Below are the code and all the weights of a small trained network. Each question names an input and a class and asks about switching units off, where a switched-off unit gives its printed mean instead of its output.

import numpy as np


def w(rows, s, z=0):
    codes = np.array(rows[::2]) - 128.0
    scale = np.full(codes.shape[1], s)
    scale[-1] = z or s
    return codes * scale


def norm(h):
    return h / np.sqrt((h * h).mean(-1, keepdims=True) + 1e-5)


def f(y):
    return y / 2 * (1 + np.tanh(0.7978845608 * (y + 0.044715 * y**3)))


def log_softmax(a):
    a = a - a.max(-1, keepdims=True)
    return a - np.log(np.exp(a).sum(-1, keepdims=True))


def net(x, mask):
    res = np.array(x, float).reshape(1, 5) / 4 @ E
    u = 0
    for l in range(2):
        y = f(norm(res) @ A[l][:, :-1].T + A[l][:, -1])
        res = res + np.where(mask[u : u + 6], y, B[l][:, -1]) @ B[l][:, :-1]
        u += 6
    return log_softmax(norm(res)[-1] @ U[:, :-1].T + U[:, -1])


A, B = {}, {}
E = w([
[152,113,35],'x0',
[159,19,127],'x1',
[36,130,120],'x2',
[21,21,3],'x3',
[85,64,215],'x4',
],0.0049)
A[0] = w([
[120,169,246,245],'0.n0',
[163,186,237,185],'0.n1',
[130,120,112,66],'0.n2',
[64,79,88,177],'0.n3',
[148,222,145,254],'0.n4',
[208,83,151,95],'0.n5',
],0.012,0.0034)
B[0] = w([
[85,1,144,253],'0.n0',
[171,30,121,254],'0.n1',
[121,150,218,118],'0.n2',
[118,104,178,202],'0.n3',
[145,145,7,229],'0.n4',
[216,163,13,167],'0.n5',
],0.008,0.007)
A[1] = w([
[61,164,207,255],'1.n0',
[141,63,80,7],'1.n1',
[2,55,142,244],'1.n2',
[136,130,118,60],'1.n3',
[99,199,105,170],'1.n4',
[129,44,34,211],'1.n5',
],0.0079,0.0034)
B[1] = w([
[191,85,98,142],'1.n0',
[90,143,145,148],'1.n1',
[208,74,135,230],'1.n2',
[128,135,152,119],'1.n3',
[176,122,66,129],'1.n4',
[254,46,158,254],'1.n5',
],0.0088,0.0087)
U = w([
[161,4,108,250],'0',
[22,172,150,3],'1',
[145,178,35,25],'2',
],0.015,0.0049)

Each question gives the input, the list of numbers given to net, and the class t.
The units are the neurons (one row each of A and B). Each row of codes is followed by its name. A weight is (code - 128) times the scale printed after its matrix; where a second scale follows, it is the last column's (A, B and U).
mask holds one flag per neuron, layer by layer. A switched-off neuron (its flag False) gives its mean, the last column of its row in B, instead of its output. The means were averaged over made-up inputs and are rounded, as every weight is.
A unit's drop is (log p(t) with every unit on - log p(t) with that unit switched off) / (log p(t) with every unit on - log p(t) with every unit switched off).
The circuit of an input: a set's keep is (log p(t) with only the set's units on - log p(t) with every unit switched off) / (log p(t) with every unit on - log p(t) with every unit switched off). Starting from all 12 units, units are removed one at a time, each time the one whose removal leaves the highest keep (on an exact tie, the one counted first), for as long as the keep stays at least 0.8.
circuit, biggest first: the units of the circuit, biggest drop first
top k neurons: the k neurons with the biggest drops, biggest first
drop of u: that unit's drop, to one decimal
input [7,-8,4,5,-7], class 2: top 2 neurons => 0.n0, 0.n1
input [0,-5,6,-2,-4], class 2: circuit, biggest first => 0.n4, 1.n2
input [4,1,2,-1,-6], class 2: circuit, biggest first => 0.n0, 0.n1, 1.n2
input [8,6,-2,-6,-8], class 2: circuit, biggest first => 0.n0, 0.n1, 1.n2, 1.n5
input [1,-1,-2,1,-1], class 2: circuit, biggest first => 0.n0, 0.n1, 1.n2
input [0,-5,6,0,-4], class 2: circuit, biggest first => 0.n0, 0.n1, 1.n5
input [1,8,-6,-2,-1], class 2: top neuron => 0.n5
input [8,-8,-2,-2,-1], class 2: drop of 0.n0 => 0.3
input [3,-2,4,-2,-5], class 2: drop of 0.n0 => 0.4
input [5,-8,2,-2,-8], class 2: drop of 0.n0 => 0.1
input [2,-3,-4,-2,-8], class 2: drop of 0.n0 => 0.3
